Below is a small trained network, with its code and all its weights. Each question gives an input and a target symbol and asks what happens when units are switched off, that is, made to give their printed mean instead of their output.

import numpy as np


def w(rows, s, z=0):
    codes = np.array(rows[::2]) - 128.0
    scale = np.full(codes.shape[1], s)
    scale[-1] = z or s
    return codes * scale


def norm(h):
    return h / np.sqrt((h * h).mean(-1, keepdims=True) + 1e-5)


def f(y):
    return y / 2 * (1 + np.tanh(0.7978845608 * (y + 0.044715 * y**3)))


def softmax(a):
    e = np.exp(a - a.max(-1, keepdims=True))
    return e / e.sum(-1, keepdims=True)


def log_softmax(a):
    a = a - a.max(-1, keepdims=True)
    return a - np.log(np.exp(a).sum(-1, keepdims=True))


def net(x, mask):
    ids = ['αδεθφψ'.index(c) for c in x.split()]
    T = len(ids)
    res = E[ids] + P[:T]
    r = norm(res)
    for j in range(2):
        rows = slice(4 * j, 4 * j + 4)
        q, k, v = (r @ M[0][rows].T for M in (Q, K, V))
        z = softmax(np.where(np.tri(T) > 0, q @ k.T / 4**0.5, -1e9)) @ v
        o = O[0][rows]
        res = res + np.where(mask[j], z, o[:, -1]) @ o[:, :-1]
    y = f(norm(res) @ A[0][:, :-1].T + A[0][:, -1])
    res = res + np.where(mask[2:10], y, B[0][:, -1]) @ B[0][:, :-1]
    return log_softmax(norm(res)[-1] @ U[:, :-1].T + U[:, -1])


Q, K, V, O, A, B = {}, {}, {}, {}, {}, {}
E = w([
[128,225,104],'α',
[106,145,165],'δ',
[115,207,116],'ε',
[89,130,5],'θ',
[198,138,97],'φ',
[135,101,197],'ψ',
],0.018)
P = w([
[21,9,2],'0',
[120,162,82],'1',
[119,154,97],'2',
[124,136,90],'3',
[132,125,93],'4',
[139,109,85],'5',
[138,105,79],'6',
[134,104,72],'7',
],0.0069)
Q[0] = w([
[153,24,73],'h1',
[174,28,156],'h1',
[112,153,28],'h1',
[187,128,249],'h1',
[129,48,161],'h2',
[140,214,154],'h2',
[211,197,136],'h2',
[137,105,77],'h2',
],0.016)
K[0] = w([
[251,126,84],'h1',
[206,164,130],'h1',
[92,90,74],'h1',
[167,107,216],'h1',
[127,141,144],'h2',
[95,106,106],'h2',
[113,130,67],'h2',
[213,82,121],'h2',
],0.02)
V[0] = w([
[165,123,189],'h1',
[208,81,135],'h1',
[182,145,116],'h1',
[161,251,103],'h1',
[150,85,86],'h2',
[193,152,107],'h2',
[142,39,205],'h2',
[60,182,166],'h2',
],0.014)
O[0] = w([
[136,91,98,36],'h1',
[165,106,11,68],'h1',
[147,115,140,104],'h1',
[164,108,171,130],'h1',
[196,156,121,161],'h2',
[154,189,134,130],'h2',
[104,193,152,3],'h2',
[115,66,96,124],'h2',
],0.012,0.0075)
A[0] = w([
[132,143,110,146],'n1',
[67,75,177,40],'n2',
[48,133,147,161],'n3',
[107,172,135,111],'n4',
[90,82,15,68],'n5',
[132,149,36,214],'n6',
[215,5,178,252],'n7',
[175,136,168,218],'n8',
],0.016,0.0035)
B[0] = w([
[47,137,156,146],'n1',
[239,124,137,183],'n2',
[221,67,216,206],'n3',
[48,136,75,159],'n4',
[11,69,16,222],'n5',
[90,1,148,248],'n6',
[73,187,47,253],'n7',
[159,26,65,191],'n8',
],0.0093,0.0071)
U = w([
[168,218,152,129],'α',
[158,96,212,242],'δ',
[215,115,45,3],'ε',
[50,71,95,144],'θ',
[95,247,91,135],'φ',
[57,182,199,173],'ψ',
],0.013,0.0029)

Each question gives the input, a string of symbols that net reads in full, and the target symbol t.
The units are the heads (4 rows each of Q, K, V and O) and the neurons (one row each of A and B). Each row of codes is followed by its name. A weight is (code - 128) times the scale printed after its matrix; where a second scale follows, it is the last column's (O, A, B and U).
mask holds one flag per unit, heads first, then neurons. A switched-off unit (its flag False) gives its mean, the last column of its rows in O or B, instead of its output. The means were averaged over made-up inputs and are rounded, as every weight is.
A unit's drop is (log p(t) with every unit on - log p(t) with that unit switched off) / (log p(t) with every unit on - log p(t) with every unit switched off).
The circuit of an input: a set's keep is (log p(t) with only the set's units on - log p(t) with every unit switched off) / (log p(t) with every unit on - log p(t) with every unit switched off). Starting from all 10 units, units are removed one at a time, each time the one whose removal leaves the highest keep (on an exact tie, the one counted first), for as long as the keep stays at least 0.8.
units of the circuit, in order: the units of the circuit, biggest drop first
unit that matters most: the unit with the biggest drop
k most important neurons: the k neurons with the biggest drops, biggest first
drop when u is switched off: that unit's drop, to one decimal
input φ φ α, target α: 2 most important neurons : (n5, n7)
input α φ θ φ θ φ α α, target ε: units of the circuit, in order : (h2)
input θ δ α φ ε, target φ: units of the circuit, in order : (h1, n6)
input ε δ δ θ ε φ ψ ε, target δ: units of the circuit, in order : (h1, h2)
input φ θ ε, target α: 2 most important neurons : (n6, n5)
input α φ ψ ε θ ε, target ε: 2 most important neurons : (n8, n6)
input ε ε θ φ ε α, target δ: 2 most important neurons : (n5, n8)
input θ α ψ ψ θ θ δ α, target φ: units of the circuit, in order : (n3, n5)
input ψ α θ, target ψ: 2 most important neurons : (n8, n5)
input α α ε φ φ α α, target ε: 4 most important neurons : (n8, n6, n5, n7)
input ε α θ θ α φ ε θ, target φ: 2 most important neurons : (n3, n5)
input φ δ ψ α, target α: drop when h1 is switched off : 0.1
input ψ α ψ ε α δ, target δ: drop when h2 is switched off : 0.1
input ε α θ α, target δ: drop when n7 is switched off : 0.2
input φ α δ ε, target α: drop when h1 is switched off : 0.1
input ψ α ε ψ ψ θ, target ψ: unit that matters most : h2
